(in the rows, 128 means zero)
Each row of numbers belongs to one of the objects below and depends on some of the facts about them. Some rows are named. Which object is each other row?

How the objects are related:
testoska | α kagal fleple
drifin | Σ floski baflomul | α mape loduvin
klosik | α zizarur tigrin drifin
rostar | Σ klosik flikon | α geski
pudra | Σ lesi
plegro | Σ floski | α loduvin
mape | Σ platrim brisaklok klebos voginik | α plegro loduvin
vuvar | Σ gogrok
pustodo | α plegro
lalur | Σ beten nifo skubal | α plemek
gitu | α tigrin
nefem | Σ sareles
fleki | Σ sutufa baflomul lesi
klebos | α plegro
floplo | α retes
dagas | Σ tibun ketin flikon | α skikle drifin pufla
tudrom | α bruflu plilik retes
stemal | Σ drelek | α beten kigu
lesi | α goplepom
fluflo | Σ plemek zozu duloflur
plilik | α flikon
pegos | Σ steri
zozu | α tigrin
loduvin | Σ testoska sareles
lizuvi | Σ skavem brostil | α geski flikon
tritre | Σ traflal gogrok
trokupluk | Σ loper | α mape dreveskim
tibun | α klugrur drelek
klorus | α zizarur dreveskim
klugrur | α platrim
zeskik | Σ kanas | α pustodo
gegrotrir | α bralem
plafim | Σ testoska broros babon
gamol | Σ testoska tresok
pufla | Σ steri klosik plavo sareles | α keskik
plugok | Σ dodrefol gruskisem | α goplepom
flograr | Σ skubal | α zizarur plilik
nezen | α lizuvi vumum
skoskek | Σ duloflur gogrok
tuklafur | α trokupluk
stegral | α dagas lalur
bruflu | Σ stegral leranas flikon
breskim | α gruskisem
drelek | α lezim plemek geski
pluvis | Σ bidur stugos gruskisem
brogo | Σ broros voginik
dreveskim | Σ testoska regri nifo plemek
flikon | α voginik
gatim | Σ retes | α zizarur klosik
beten | α lezim pepal
pepal | α zizarur mape plegro
skegrem | α tigrin
tigrin | α mape
naman | Σ doras fleple skuben | α vipli
bravol | Σ stegral | α plemek vipli dreveskim
trastoza | Σ nodem griflem
subu | Σ bastik | α potre
punu | Σ brekubrar trilo pinus lelastam | α pepal
skubal | α drofor
biko | Σ platrim gradu
platrim | α loduvin
skikle | α gogrok
troste | α skoplun
gogrok | α loduvin klorus geski
geski | Σ traflal tresok
plavo | α tuklafur
vipli | Σ drelek
fleple | α beten klosik
brezum | Σ klebos skegrem voginik
goplepom | α subu
gradu | α pudra brogem
puges | Σ kanas skavem
skavem | α brisketol
tabren | Σ troste pigal gradu
napi | Σ traflal
skuro | Σ tigrin bidur tristili
pebun | Σ tibun
zizarur | α plegro loduvin
plamal | Σ bastik troste
bralem | Σ bapum pustodo | α klebos punu
keskik | α tigrin
potre | α lezim klosik
lanar | Σ ketin
zigrim | Σ brekubrar beten leranas
traflal | α nezen
dobreres | Σ lusuklek steri gitu | α kanas zabrezim
floski | α gegrotrir
stizom | Σ griflem pigal
mumo | Σ kanas pinus plilik
graklen | Σ pepal liklan babon
lustus | Σ doras breskim
pubrer | Σ skegrem sareles
kigu | α pufla
bastik | α skegrem
plodano | Σ nezen zozu plavo
ziflis | Σ troste duloflur
brogem | α grudugrur
voginik | α bravol

Some rows with their names:
[115 126  77 110 159 135 131 130 115 137 123  77 104 143 111 143 151 157
 133 100 115 105 137  93 109 145 148 122 115 144 174] -> skikle
[ 97  79 108 145 161 167 121 118 162 127 121  90 161 120 182 174 103 127
 106 135 187  95 176 113 128  92 114 137 147 129  99] -> lanar
[ 85 103 105 125 179 112 158 146 149 125  79  74 160  92 178 173 119 126
 137 126 191  98 164  88 163  81  84 129 166 143  88] -> pegos
[ 94 132  61  82 187  97 160 147 111 122  81  74 105 125 114 169 168 148
 132  86 189  97 129  91 122  89  98 117 161 158 166] -> steri
[124 105  90 101 180 150 123  95 119 126 120  74 147 144 128 170 158 147
 106  90 170 113 144 144 106 113 127 133  96 148 178] -> tibun
[ 99  79 117 144 139 154 122 117 160 135 130 106 160 124 182 170 105 129
 118 142 164  90 175  97 136 113 121 144 155 113 102] -> zigrim
[121 123  63 118 165 141 127 136 114 137 122  85 105 139 110 147 154 158
 138  93 127 100 147  86 106 144 152 119 122 149 180] -> kigu
[109 113  58 118 143 149 139 141 123 133 117 102 101 141 109 160 156 170
 174  89 150  88 148  89  97 157 150 113 152 152 179] -> brostil
[ 83 114  44  83 140 160 127 150 136 124 129 111  89 104 111 171 145 128
 184  83  89  72 135 150 117 155 149  95 129 159 172] -> zabrezim
[124 137 109  81 178  75 149 119 100 145  89  75 112 127 119 140 168 169
 114  94 107 118 132 132 166 107  99 151 107 126 178] -> plavo
[132 108 121 151 111 156 115 123 162 159 154 131 157 129 184 119 104 133
 148 139  92  75 181  92 173 165 135 179 132  88  91] -> brogo
[126 131  87  86 147  95 132 110 108 145 131  76 101 138 121 133 151 161
 117 108  99 108 139 115 130 133 146 146 106 133 172] -> nodem
[ 96 139  49  91 148 164 118 144 134 149 134  98 108  82 103  94 129 137
 147  93 115 113 160 123  87 106 150 185 159  98 178] -> gradu
[ 78 129 106  89 155  68 131 147 117 127 152  81 129 116 104 158 120 193
 144  87 124  95 188 131 115 135 153 148  99 159 178] -> brisketol
[119  74 122 156 183  57 125 146  91 184 167  73 162 125 174 153 111 138
 108 163  89 118 114 159 171 111 130 100  94  89  84] -> napi
[108 128  62 144 161 144 147 142 142 134 130 114 111 146 104 164 148 149
 162  77 148 125 125  87  93 165 141 140 135 156 175] -> tudrom
[ 97  86  91 152 134 166 120 142 173 134 125 132 161 119 155 168 105 128
 164 132 177  86 182  85 111 131 138 134 166 131  89] -> pluvis
[119 135  59 128 166 136 131 138 127 139 109  81 100 127 103 147 165 141
 149  89 130 122 153  84 107 130 143 121 144 139 172] -> zozu
[145 110 122 150 124 102 114 135 123 170 161  90 152 136 181  90 100 139
 139 147  83  67 154 111 176 169 102 185 101  84  90] -> plafim
[129 130  86 110 147 127 123 128 116 140 143  81 101 145 116 123 131 162
 133  96  97  91 142 106 131 165 151 154 104 141 175] -> nifo

Which object is each row?
No name comes twice in this set of rows, the named rows included.
[137  70  81 156 184  61 136 152  93 180 165  71 145 154 101 138 156 175
 107 159  91 126 110 157 108 157 150  94  90 139 106]	traflal
[133 134  90 136 124 160 117 123 137 138 161 120 100 148 118 105 109 149
 161  86 100  88 154  93 128 164 151 167 107 135 175]	voginik
[123 119 119 151 112 165 113 112 170 151 158 139 156 120 179 132 100 128
 154 138 104  86 185  88 167 160 139 173 144  87  92]	mape
[ 85  86 116 101 135 152 126 141 131 167 142  83 158  82 185 117  98 130
 115 157 110  84 163 149 112  84 124 184 161  78 112]	pudra
[ 80  91  77 109 169 161 146 150 161 123  82 109 153  67 158 173 140 126
 184  93 163  81 163 146 163  91  82 101 168 147  84]	dobreres
[158 138 121 147 166 113 118 149  95 160 140  76  92 158 113  90 108 188
 165  91  89  67 122 101 176 164 117 179  94 125 106]	testoska

The same objects again, as new rows of numbers:
Named rows:
[108 118 109 139 103 150 132 131 141 134 132 139 106 151  90 128  99 117
 132 105  93 101 137 114 151 125 128 144 127 150 116 140 107 134 100] -> stemal
[140 102 119 139  84 147 158 141 123 147 151 155 119 169  96 132 106 149
 119 155 135 112 145 134 158 127 115 100 109  88 149 124  99 168 118] -> drelek
[147 117 116 106 154 132 157 130 113 134 154 131 124 124 152 131 100  86
 100 161 104 112 174 102 114 176 131 154 151  75 154 145 138 184 116] -> beten
[114 140 147 101 145 121 161 168 119 141 138 146 149  92 171 144 186  65
 190 125 108 151 129 126 134 129 162 192 127 136 155 170 153 135 153] -> bruflu
[130 122 138 145 104 128 121 118 131 115 122 129 135 136 124 133 136 131
 133 115 130 120 110 137 132 115 131  96 128 137 115 131 127 119 138] -> kloflim
[132 117 161 130 140 135 112 123 163 142  78 107 117 118 130 134 140 125
 154  76 134 141 104 128 156 126 117 159 115 153 143 132 110  97 125] -> dobreres
[158 132 157 119 144 106 142 136 129 130  97 105 128 147 144 139 134 151
 124 105 148 135 119 126 132 129 120 108 121 105 136 132 130 111 134] -> lusuklek
[115 129 123 109 156  84 150 157 132 133 117 119  97 169 136 125 105 137
 116  75 121 125 155  93 129 151 103 129 128 106 116 136 137 112 101] -> gitu
[113  97 107 118 112 130 173 142  91 116 193 146 163 105 156 162 146  87
 162 160  90 111 141 166 106 163 179 130 141 117 156 136 161 184 152] -> plilik
[184  86 140 149  76  87 115 125 156 113  84 117 130 191 126 127  73 166
 146 128 117  76 109 176 144 117 187 165 122  84 102 133 110 109 118] -> floski
[100 129 133 163  69 153 121 130 150 145 131 146 114 139 106 116 131 121
 187 116 118 128 110 143 179 100 127 128  93 145 128 121  97 132 130] -> naman
[146 107 126 144  80 165 127 144 119 122 160 118 113 181 100 116 157 121
 115 107 142 132 124 127 119 125 114  35 129 167 106 132 163 139 150] -> tristili
[107 156  79  83 178  75 141 149 134 119 111 113 102 139 127 134  89 151
  80  87 121 135 139 106  95 162 117  98 128 116 132 119 143  92 104] -> skegrem
[150 146  90  97 154  87 113 153 156 124  86  88 112 123 101 151  47 187
  75 143 128 130 126 164  86 143 181 142 130 120 170 111 135 121 117] -> klebos
[115 128 122 110 178  80 132 152  98 149 137 130 119 154 152 104 119 146
  84 108 138 123 182  95 108 145  92 171 149 108 111 122 143  98  89] -> zozu
[131 139 137 134 150 144  87 103 112 136 127 139 142  99 141  92 160 118
 127 128 140 154 132 109 126 119 100 205 149 158 112 121 123  86 123] -> tritre
[160 111 139 153  90  97 123 107 137  99  99 149 144 181 136 127 125 146
 159 106 121  98  97 143 152 111 139 116 111  77  87 134 108  86 131] -> sutufa
[111 199 105 101 163 121 101 133 136 150 140 137  92  82 157  64 129  68
 180 165 122 190 147  82 136 126 105 201 112 119 149 125 123 134 130] -> dreveskim
[109 127 115 141  90 125 132 148 135 141 150 149 103 154 115 111  99 129
 151 135 118 122 146 133 149 121 137 138 107 119 128 124 125 145 115] -> klorus
[136 107 140 145 108 126 132 123 125 118 126 128 135 156 125 141 140 138
 120 121 140 112 113 153 125 124 138  82 124 120 113 124 129 118 141] -> bapum

Which object is each row?
No name comes twice in this set of rows, the named rows included.
[132 115 128 141  85 140  93 131 163 131 103 122 103 134 101 123  83 129
 152 133 104 109 117 153 138 103 189 195 142 158 132 134 128 145 123]	bralem
[152 100 158 127 146 116 159 119 109 122 128 101 149 120 183 151 149 108
 124 136 134 120 135 140 123 163 132 104 147  90 142 129 144 159 143]	leranas
[153 115 175 135 138 105 158 133 124 126 106 113 140 145 162 148 145 133
 130 125 150 116 133 139 128 134 124 103 127  87 130 138 140 146 138]	ketin
[143 172 121 107 169 109 136 139  95 147 154 148 113 121 161  87 139 122
 110 189 168 173 172  92 130 141  65 132 111  56 153 116 123 144 127]	plemek
[132 133 138 157  83 125 101 107 159 108  89 154 133 149 129 113 134 116
 195 102 107 108  79 134 170  99 147 157 103 119  90 150  94  87 131]	fleki
[102 135 127 142 101 113 117 131 141 132 136 137  99 153 124 113 119 125
 160 134 128 124 129 140 135 116 130 122 105 117 115 117 134 140 122]	tuklafur
[150 195 164 167 115 127 161 127 135  92 101 145 160 157 152  92 119 125
 196 117  85 116  76 100 154  86 148 146 131  98  49 131 118 101 148]	pudra
[116 116 124 133 116 153 108 110 146 129 141 115 114  72 143 126  84  60
 172 172  70 112 133 148 126 138 197 210 159 150 157 136 137 205 134]	punu
[130 129 128 133 100 136 140 141 121 137 147 151 138 135 125 128 154 127
 151 148 143 137 119 140 142 109 131 109 105 114 137 136 119 137 147]	vumum
[133 141 160 122 136 152 155 160 146 170 115 132 112 109 143 125 131 110
 163 131 128 154 138 112 180 132 107 188 109 118 175 136  95 168 125]	rostar
[ 90 147 160 133 132 132 147 146 152 163 119 133  87 131 138 115 112  88
 177 109 109 136 150  91 173 121 103 173 115 123 142 143 114 165 109]	dagas
[ 91 149  89 115 104 127 122 170 109 119 182 147  77 195  98  89 125  85
 102 103 123 133 156  73  94 123 100  36 118 138  95 149 194 149 131]	tigrin
[121 132 104 108 117 107 154 163 105 116 152 164 152 146 136 150 170 130
 137 127 133 133 123 152 105 121 161 107 116 124 123 155 169 111 154]	retes

The same objects again, as new rows of numbers:
Some rows with their names:
[131 103 159 127 169 149 145 153 192 176 177 115 102 190 107 108 135 119
 143 143 109  92 146 149 201 139  53 118 157 103 142  63 166 134  71] -> pegos
[161 144 103 161 119 155 108 139 109 148 127 176 144 130 110 123 111 114
 114 100 143 160  98 129 108 115 132 145 107 167 131 147 116 123 145] -> leranas
[120 151 114 157 109 135 114 128  96 109 122 134 140 135 134 146 126 123
  99 140 145 138 113 139 110 113 147 142 125 112 105 158 113 128 138] -> breskim
[141 129 107 160 128 142 106 118 107 136 115 160 137 142 115 142 105 120
 116 115 137 140 110 104 107 110 151 167 144 140 114 137 101 133 154] -> skuben
[ 80 117 185 175 107 159 157 130  89 158 106 137 123 130 112 162  82 158
  78 155 173 104 121 164 114 114 163  89 168 128 127 135  94 163 160] -> gitu
[140 140 103 160 134 137 111 116 106 138 115 155 138 136 121 145 103 121
 113 116 132 138 111 104 107 114 141 163 144 132 111 139 105 130 150] -> retes
[142 137 109 162 128 137 107 119 107 135 117 161 140 142 120 139 108 121
 111 117 134 135 103  97 107 115 152 162 142 136 109 138  94 127 154] -> tritol
[133 146 116 152 111 130 118 123  91 106 114 126 146 113 133 133 129 119
 103 130 151 145 112 145 102 119 151 134 109 122 124 152 119 134 144] -> skubal
[134 129 181 175 140 151  91 120 150 173 168 164 106 195 154  96  83 104
 101 176 180  92 175  51 116 121  67 122 158 108  79 102  70 176  82] -> sareles
[ 89  98 182 159 159 152 104 167 182 177 181 109 127 191 125  82 117 162
  83 174 180  89 195 162 179 193  49  77 104 100  90  71 173 178  55] -> pufla
[126  93 131  77 159  92 138 116 151 147 125  95 126  93 103 113 156 114
 184  89  86  94 164 125 139 123 118 120 114 115 185  74 168 148 148] -> biko
[124 110 138  79 154  66 147 136 140  94 122  98 140 114 119  87 178 101
 176 160  85 112 154 158 124 191 152  74  84 157 183 157 171 122  65] -> lalur
[150 131 113 148 117 134 100 112 105 142 109 147 137 132 123 135 106 113
 120 126 137 139 114  92 108 111 154 153 132 146 109 142  96 138 151] -> regri
[168 120 121  95 163 152 139 169 168 170 147 106 137 103  95  97 141 114
 169  86 104 129 108 159 182 148  63  85  90 181 185  92 173 118 108] -> pebun
[ 78 112 189 172 103 152 162 106  92 167  98 113 116 117 109 165  79 148
  85 165 181  95 155 162 109 108 159  80 172 133 116 134  84 172 162] -> skegrem
[ 82 187 124 163 148  68  94 103  84  64 105  96 123 124 138 159 154 101
 125 171  97 129 127 143 100 143 161  94  97 157 160 166  75 143 122] -> voginik
[138 131 102 160 137 132 111 111 103 137 121 159 140 141 118 134 114 118
 112 114 138 140 109 111 109 108 147 161 142 136 111 134 103 129 149] -> bidur
[165 113 144  84  67 153 134  81 152  69 171 133 108 138 137  91 184 212
 101 140 182 153 105 110 105 124 135 120 120  95 159 162  82 153 152] -> platrim
[143 127 106 155 123 137 104 110 103 144 115 151 135 136 122 135 104 117
 115 121 137 142 106  95 108 110 148 162 136 139 113 142  99 134 156] -> liklan
[111 187  96 156 173  68 196  85  91  62 163  97 103 198 132 165 177 170
  93 173 171 125 156 160 108 101 157 182 187 152 155 163 149  83  59] -> drelek

Rows to name:
No name comes twice in this set of rows, the named rows included.
[126 140 132 178 156 158 109 148 142 155 166 186 118 192 123 132 110 120
  98 147 153 111 104 118 125 115  79 164 172 114  93  97 100 134 106]	steri
[154  91 152  71 167  65 156  92 141 164 120  95 114 100 103 101 137 109
 179 127 116  95 191 102 130 126 105  97  98 124 177  99 157 156 131]	brezum
[120  97 132  80 160 103 134 132 159 148 137  95 122 101 104 115 156 119
 174  89  85  92 151 133 152 127 106 125 123 109 185  68 170 141 146]	stizom
[ 86 144  96 104 169  83 126 165  96 139 110  94 111  85 122 154 143 113
 141 125  96 106 147 159 180 143  57  82  81  98 106 103 169 120 127]	bralem
[ 99  83 168  97 160  73 164 140 131  80 111 113  89 152  97  86 188 105
 152 162  78 105 102 159 185 198 154  73 105 105 181 146 120  99  74]	trokupluk
[122 102  86 106 171  51 201  81 126  99 127  89  81 193  87 138 175 168
 137 147 117  97 161 155 160 108 104 170 184 115 186  95 172  83  77]	vipli
[ 68  85 159 176 156 122  94  88 194 148 131 194 182  82 177 149  96 103
  89  78  96 189 100 137 110 190 152 183 189 100  87 166 110 104 132]	kanas
[ 94 187 126 167 117 160 103 130 102  85 146 104 143 118 167 172 111 132
  92 154 144 130 133 154 101 116 117 156 124 120 109 148 113 148 144]	nezen
[138 145 107 141  75 144 110 109 113  89 141 142 152 152 149 118 153 180
  93 156 165 139 117 142 102 128 142 142 122 105 114 161 127 146 125]	klugrur
[ 70 194 185  92 166 149 114 104 195  72 182  94 169  82 191 175 131 114
 124 140  83 137 190 163 108 183  65 163 149 130 177 138 169 143  93]	lizuvi
[156 174 109 165  80 158 112 170  97 111 149 165 163 135 135 122 142 123
 101 129 153 163 101 160 104 119 118 118  88 162 147 162 150 127 105]	tibun
[121 129  87 154 107 100 121 127  87 113 112 143 158 144 129 126 148 160
  92 147 166 136 118 152 102 121 138 148 104  97 103 162 157 130 112]	lesi
[111 117  80 152  67 102 110 152  92 136 112 157 177 155 160  97 143 177
  92 160 174 125 132 145 106 132 138 145  90  95  81 164 173 134  85]	goplepom
[115 155  90 157 143 110 123 121  88  98 116 119 132 129 122 150 137 134
  95 137 152 138 114 148 103 112 135 146 104 102 110 152 131 128 139]	floski
[ 89  94 122  68  68  93 158 184 109 130 147  92 166 105 151  93 174 131
 171 113 112  87 184 149 136 117 121 144  96  95 182  86 176 139  87]	subu

The same objects again, as new rows of numbers:
Known rows:
[178 164 184 149  98 181 140 127 109 157  87 105 170] -> bruflu
[156 143 145 134 128 156 103 136 163 163 104 113 107] -> fleki
[130 131 147 152 108 155  66 161 125 171  92 143 102] -> lizuvi
[122 115 128 118 126 110 149 114 106 110 137 145 145] -> nezen
[121 117 114 121 126 111 150 116 104 107 135 135 147] -> lusuklek
[113 112 117 109 126 116 153 113 111 115 137 141 139] -> pustodo
[155 142 150 126 125 166 103 140 160 164 110 119 109] -> plegro
[124 110 116 103 133 110 147 110 133 112 139 135 132] -> klebos
[152  84  96 147 214  57 128 173  86 105  83 151 134] -> skoplun
[159 130 176 150 128 117  72 148 197 142 134 106  99] -> dreveskim
[ 93 173 198 188 141 167  98 148 114 174 140 140  96] -> vuvar
[123 142 120 130 152 118 145 115 101 112 164 157 124] -> duloflur
[127  82  72 128 160 126 188 135 134 132 143 121 101] -> skubal
[153 146 150 138 118 170 114 138 146 161 100 111 124] -> zigrim
[118 116 115 120 129 108 150 113 113 110 133 137 138] -> liflis
[135 138 146 136 115 163  89 153 138 165 101 127 111] -> punu
[131 112 114 104 134 109 148 107 126 115 138 141 130] -> platrim
[172 151 138 127 142 149  92 139 172 154 125 123  94] -> biko
[112 132 116 134 114 119 150 139  83  92 148 127 177] -> steri
[123 118 178 148 129 116  72 154 220 147 137  88  88] -> gamol

Name these rows:
No name comes twice in this set of rows, the named rows included.
[ 96 117 108  96 126 129 158 133 108 102 156 134 160]	plavo
[136 136 181 174 107 100  45 203 198  93 181  72 148]	loduvin
[155 141 157 128 124 155 100 137 168 162 110 113 109]	lalur
[121 128  91  78 149 133 152 120 128 110 165 147 128]	bastik
[119 113 120 106 126 117 155 109 116 116 130 135 140]	beten
[170 135 144 113 138 143  89 136 201 158 123 112  91]	mape
[113 126 122 114 115 124 163 125  93 101 144 130 172]	klosik
[194 181 124 130 166 158  84 144 161 146 158 144  90]	plamal
[100 103 135 127 130  97 147 110 134 119 133 127 121]	tresok
[119 144 124  99 129 182 110 152 165 161 127 110 114]	plugok
[126 154 156 170 104 126  60 221 159  85 185  76 172]	nefem
[110 119 114  89 121 142 178 111 104 117 131 131 162]	stegral
[148  91  96 170 153 100 172 131 111 126 135 131 104]	drofor
[134 150 153 165 109 125  62 208 168  94 177  79 161]	pubrer
[151 118 158 132 134 117  70 151 231 143 134  89  84]	plafim

